Here is a tiny trained network, its code and every weight. The questions are about switching its units off for an input and a target symbol, where a switched-off unit gives its printed mean instead of its output.

import numpy as np


def w(rows, s, z=0):
    codes = np.array(rows[::2]) - 128.0
    scale = np.full(codes.shape[1], s)
    scale[-1] = z or s
    return codes * scale


def f(y):
    return np.maximum(y, 0)


def softmax(a):
    e = np.exp(a - a.max(-1, keepdims=True))
    return e / e.sum(-1, keepdims=True)


def log_softmax(a):
    a = a - a.max(-1, keepdims=True)
    return a - np.log(np.exp(a).sum(-1, keepdims=True))


def net(x, mask):
    ids = ['αβγδεηθλμξπστφψω'.index(c) for c in x.split()]
    T = len(ids)
    res = E[ids] + P[:T]
    u = 0
    for l in range(3):
        q, k, v = (res @ M[l].T for M in (Q, K, V))
        z = softmax(np.where(np.tri(T) > 0, q @ k.T / 3**0.5, -1e9)) @ v
        res = res + np.where(mask[u], z, O[l][:, -1]) @ O[l][:, :-1]
        u += 1
        y = f(res @ A[l][:, :-1].T + A[l][:, -1])
        res = res + np.where(mask[u : u + 12], y, B[l][:, -1]) @ B[l][:, :-1]
        u += 12
    return log_softmax(res[-1] @ U[:, :-1].T + U[:, -1])


Q, K, V, O, A, B = {}, {}, {}, {}, {}, {}
E = w([
[152,138,93,143],'α',
[163,218,152,102],'β',
[127,82,109,100],'γ',
[96,133,158,180],'δ',
[249,90,98,86],'ε',
[131,153,58,99],'η',
[150,160,111,135],'θ',
[91,183,142,82],'λ',
[154,218,134,75],'μ',
[95,140,71,198],'ξ',
[129,149,133,100],'π',
[55,96,137,127],'σ',
[138,48,91,45],'τ',
[72,145,88,96],'φ',
[217,76,103,182],'ψ',
[66,105,81,161],'ω',
],0.016)
P = w([
[127,50,207,139],'0',
[92,217,2,50],'1',
[100,179,4,57],'2',
[97,175,50,95],'3',
[100,131,58,72],'4',
[99,130,67,78],'5',
[106,123,70,86],'6',
[109,129,91,99],'7',
[120,118,66,89],'8',
[123,115,72,80],'9',
[121,116,97,72],'10',
],0.0078)
Q[0] = w([
[81,253,86,47],'0.h0',
[152,129,106,144],'0.h0',
[130,154,187,231],'0.h0',
],0.006)
K[0] = w([
[1,196,191,67],'0.h0',
[117,129,155,193],'0.h0',
[192,175,32,168],'0.h0',
],0.0073)
V[0] = w([
[173,179,2,123],'0.h0',
[64,165,211,76],'0.h0',
[160,97,169,226],'0.h0',
],0.0071)
O[0] = w([
[174,162,8,101,229],'0.h0',
[136,118,169,84,144],'0.h0',
[224,81,106,255,2],'0.h0',
],0.0081,0.0058)
A[0] = w([
[178,75,104,218,105],'0.n0',
[156,127,203,106,40],'0.n1',
[136,149,80,20,126],'0.n2',
[191,41,106,148,42],'0.n3',
[155,245,87,174,172],'0.n4',
[90,138,228,95,3],'0.n5',
[194,143,154,30,168],'0.n6',
[116,140,211,144,116],'0.n7',
[254,92,117,97,76],'0.n8',
[224,122,50,177,178],'0.n9',
[75,252,184,54,197],'0.n10',
[172,159,84,71,249],'0.n11',
],0.008,0.0031)
B[0] = w([
[148,181,60,100,133],'0.n0',
[213,101,126,158,130],'0.n1',
[49,215,169,197,250],'0.n2',
[149,145,87,88,133],'0.n3',
[15,26,169,56,174],'0.n4',
[172,135,156,127,132],'0.n5',
[133,105,73,255,195],'0.n6',
[215,110,95,24,131],'0.n7',
[72,194,226,150,139],'0.n8',
[29,143,151,117,148],'0.n9',
[164,85,19,129,230],'0.n10',
[69,106,140,161,227],'0.n11',
],0.0059,0.016)
Q[1] = w([
[2,149,102,175],'1.h0',
[110,207,220,102],'1.h0',
[26,149,128,104],'1.h0',
],0.0093)
K[1] = w([
[191,16,114,229],'1.h0',
[177,181,41,48],'1.h0',
[254,116,116,152],'1.h0',
],0.0075)
V[1] = w([
[91,97,231,171],'1.h0',
[254,113,112,146],'1.h0',
[54,60,162,107],'1.h0',
],0.0094)
O[1] = w([
[73,227,206,50,163],'1.h0',
[199,104,188,177,253],'1.h0',
[2,136,144,64,198],'1.h0',
],0.0095,0.0019)
A[1] = w([
[141,108,65,52,144],'1.n0',
[192,119,97,94,77],'1.n1',
[134,126,155,191,84],'1.n2',
[243,132,163,129,104],'1.n3',
[74,230,65,173,129],'1.n4',
[72,192,120,92,96],'1.n5',
[171,99,90,130,86],'1.n6',
[76,98,59,114,179],'1.n7',
[119,79,70,88,209],'1.n8',
[112,12,134,201,247],'1.n9',
[1,84,135,90,254],'1.n10',
[192,193,135,207,130],'1.n11',
],0.0089,0.006)
B[1] = w([
[172,212,117,206,158],'1.n0',
[128,73,122,186,129],'1.n1',
[81,156,150,92,132],'1.n2',
[54,102,129,116,134],'1.n3',
[178,22,187,117,235],'1.n4',
[83,165,135,114,198],'1.n5',
[109,106,114,184,135],'1.n6',
[146,187,153,73,216],'1.n7',
[254,204,73,176,178],'1.n8',
[229,116,128,93,157],'1.n9',
[219,196,93,106,253],'1.n10',
[41,173,156,150,142],'1.n11',
],0.0078,0.024)
Q[2] = w([
[225,173,118,102],'2.h0',
[220,172,162,254],'2.h0',
[119,98,45,148],'2.h0',
],0.0099)
K[2] = w([
[28,72,251,172],'2.h0',
[93,139,226,95],'2.h0',
[218,136,143,2],'2.h0',
],0.0088)
V[2] = w([
[218,64,33,162],'2.h0',
[99,255,30,181],'2.h0',
[222,127,130,52],'2.h0',
],0.0089)
O[2] = w([
[168,220,198,191,144],'2.h0',
[220,63,244,38,179],'2.h0',
[22,195,171,139,251],'2.h0',
],0.011)
A[2] = w([
[172,140,158,84,65],'2.n0',
[134,157,157,176,37],'2.n1',
[100,92,86,88,51],'2.n2',
[69,198,151,140,67],'2.n3',
[196,68,137,2,79],'2.n4',
[188,178,80,102,175],'2.n5',
[108,117,163,200,217],'2.n6',
[195,94,167,190,119],'2.n7',
[95,80,74,77,25],'2.n8',
[39,123,67,132,2],'2.n9',
[87,178,66,224,63],'2.n10',
[77,105,68,104,18],'2.n11',
],0.0098,0.0066)
B[2] = w([
[197,45,152,175,205],'2.n0',
[232,132,97,221,162],'2.n1',
[176,181,178,181,143],'2.n2',
[17,135,183,164,188],'2.n3',
[100,67,77,187,231],'2.n4',
[53,121,149,101,250],'2.n5',
[106,155,3,75,155],'2.n6',
[88,94,137,61,166],'2.n7',
[145,191,176,217,145],'2.n8',
[138,42,187,144,161],'2.n9',
[156,29,93,107,205],'2.n10',
[182,102,220,166,148],'2.n11',
],0.0071,0.025)
U = w([
[168,85,148,95,112],'α',
[121,95,86,109,109],'β',
[197,155,186,149,50],'γ',
[52,172,97,126,138],'δ',
[137,201,131,206,136],'ε',
[88,141,30,61,254],'η',
[140,97,122,217,103],'θ',
[98,173,68,214,145],'λ',
[88,109,168,152,81],'μ',
[255,164,75,218,60],'ξ',
[88,50,106,18,53],'π',
[165,58,88,124,158],'σ',
[130,92,14,182,15],'τ',
[109,159,144,82,213],'φ',
[163,211,103,121,195],'ψ',
[51,71,67,139,92],'ω',
],0.0079,0.0066)

Each question gives the input, a string of symbols that net reads in full, and the target symbol t.
The units are the heads (3 rows each of Q, K, V and O) and the neurons (one row each of A and B). Each row of codes is followed by its name. A weight is (code - 128) times the scale printed after its matrix; where a second scale follows, it is the last column's (O, A, B and U).
mask holds one flag per unit, layer by layer, with each layer's heads first. A switched-off unit (its flag False) gives its mean, the last column of its rows in O or B, instead of its output. The means were averaged over made-up inputs and are rounded, as every weight is.
A unit's drop is (log p(t) with every unit on - log p(t) with that unit switched off) / (log p(t) with every unit on - log p(t) with every unit switched off).
The circuit of an input: a set's keep is (log p(t) with only the set's units on - log p(t) with every unit switched off) / (log p(t) with every unit on - log p(t) with every unit switched off). Starting from the 12 units with the biggest drops (on a tie, the unit counted first), units are removed one at a time, each time the one whose removal leaves the highest keep (on an exact tie, the one counted first), for as long as the keep stays at least 0.8.
units of the circuit, in order: the units of the circuit, biggest drop first
unit that matters most: the unit with the biggest drop
top k neurons: the k neurons with the biggest drops, biggest first
top k neurons in layer l: the k neurons of layer l with the biggest drops, biggest first
input τ α μ η α γ γ, target π: units of the circuit, in order	[1.h0, 2.h0]
input μ π π ψ τ η δ ω γ, target ξ: unit that matters most	0.h0
input τ μ μ θ η λ γ η α β, target π: units of the circuit, in order	[1.h0, 2.h0]
input θ μ β τ μ, target η: top 3 neurons	[1.n4, 0.n10, 1.n10]
input φ η δ π η μ δ τ α τ δ, target α: units of the circuit, in order	[2.h0, 1.h0, 1.n10]
input σ ξ τ ψ μ θ ψ ω δ μ β, target μ: top 3 neurons in layer 2	[2.n8, 2.n11, 2.n9]
input π η θ μ τ δ π η γ, target ω: top 3 neurons in layer 1	[1.n10, 1.n8, 1.n5]
input η τ ψ τ γ δ, target γ: units of the circuit, in order	[2.h0, 1.h0, 1.n8]
input φ τ β σ β β ξ η π λ, target α: units of the circuit, in order	[2.h0, 2.n0]
input σ α η δ θ ω, target μ: top 3 neurons	[2.n8, 0.n10, 0.n7]
input β π σ ψ γ ψ π μ γ π, target τ: top 2 neurons	[1.n10, 1.n9]
input τ γ λ β ψ ω μ λ β β, target π: units of the circuit, in order	[1.h0, 2.h0, 0.n10]
input δ μ ξ ω θ δ λ ξ η η, target θ: top 2 neurons	[1.n10, 0.n10]
input μ μ μ η η η γ μ, target ξ: top 4 neurons	[1.n4, 0.n10, 0.n2, 0.n4]
input δ μ τ β, target θ: top 4 neurons in layer 2	[2.n8, 2.n11, 2.n9, 2.n2]
input τ δ ψ, target π: top 4 neurons	[1.n4, 0.n10, 1.n10, 0.n2]
input λ τ π β τ, target λ: top 4 neurons in layer 0	[0.n4, 0.n2, 0.n7, 0.n5]
input α μ μ τ, target ψ: top 3 neurons	[1.n4, 0.n2, 0.n10]
input δ μ μ, target θ: top 2 neurons in layer 0	[0.n10, 0.n4]
input μ π λ α γ β π μ η η σ, target ξ: top 4 neurons	[0.n2, 0.n10, 1.n4, 0.n4]
input τ μ τ γ μ τ λ, target π: top 2 neurons	[1.n4, 1.n10]
input μ μ ψ μ, target ξ: top 2 neurons	[1.n4, 0.n10]
input μ ω θ μ γ ω λ π, target ξ: top 4 neurons in layer 0	[0.n2, 0.n10, 0.n4, 0.n7]
input μ μ τ η μ α, target ξ: top 2 neurons	[1.n4, 0.n2]
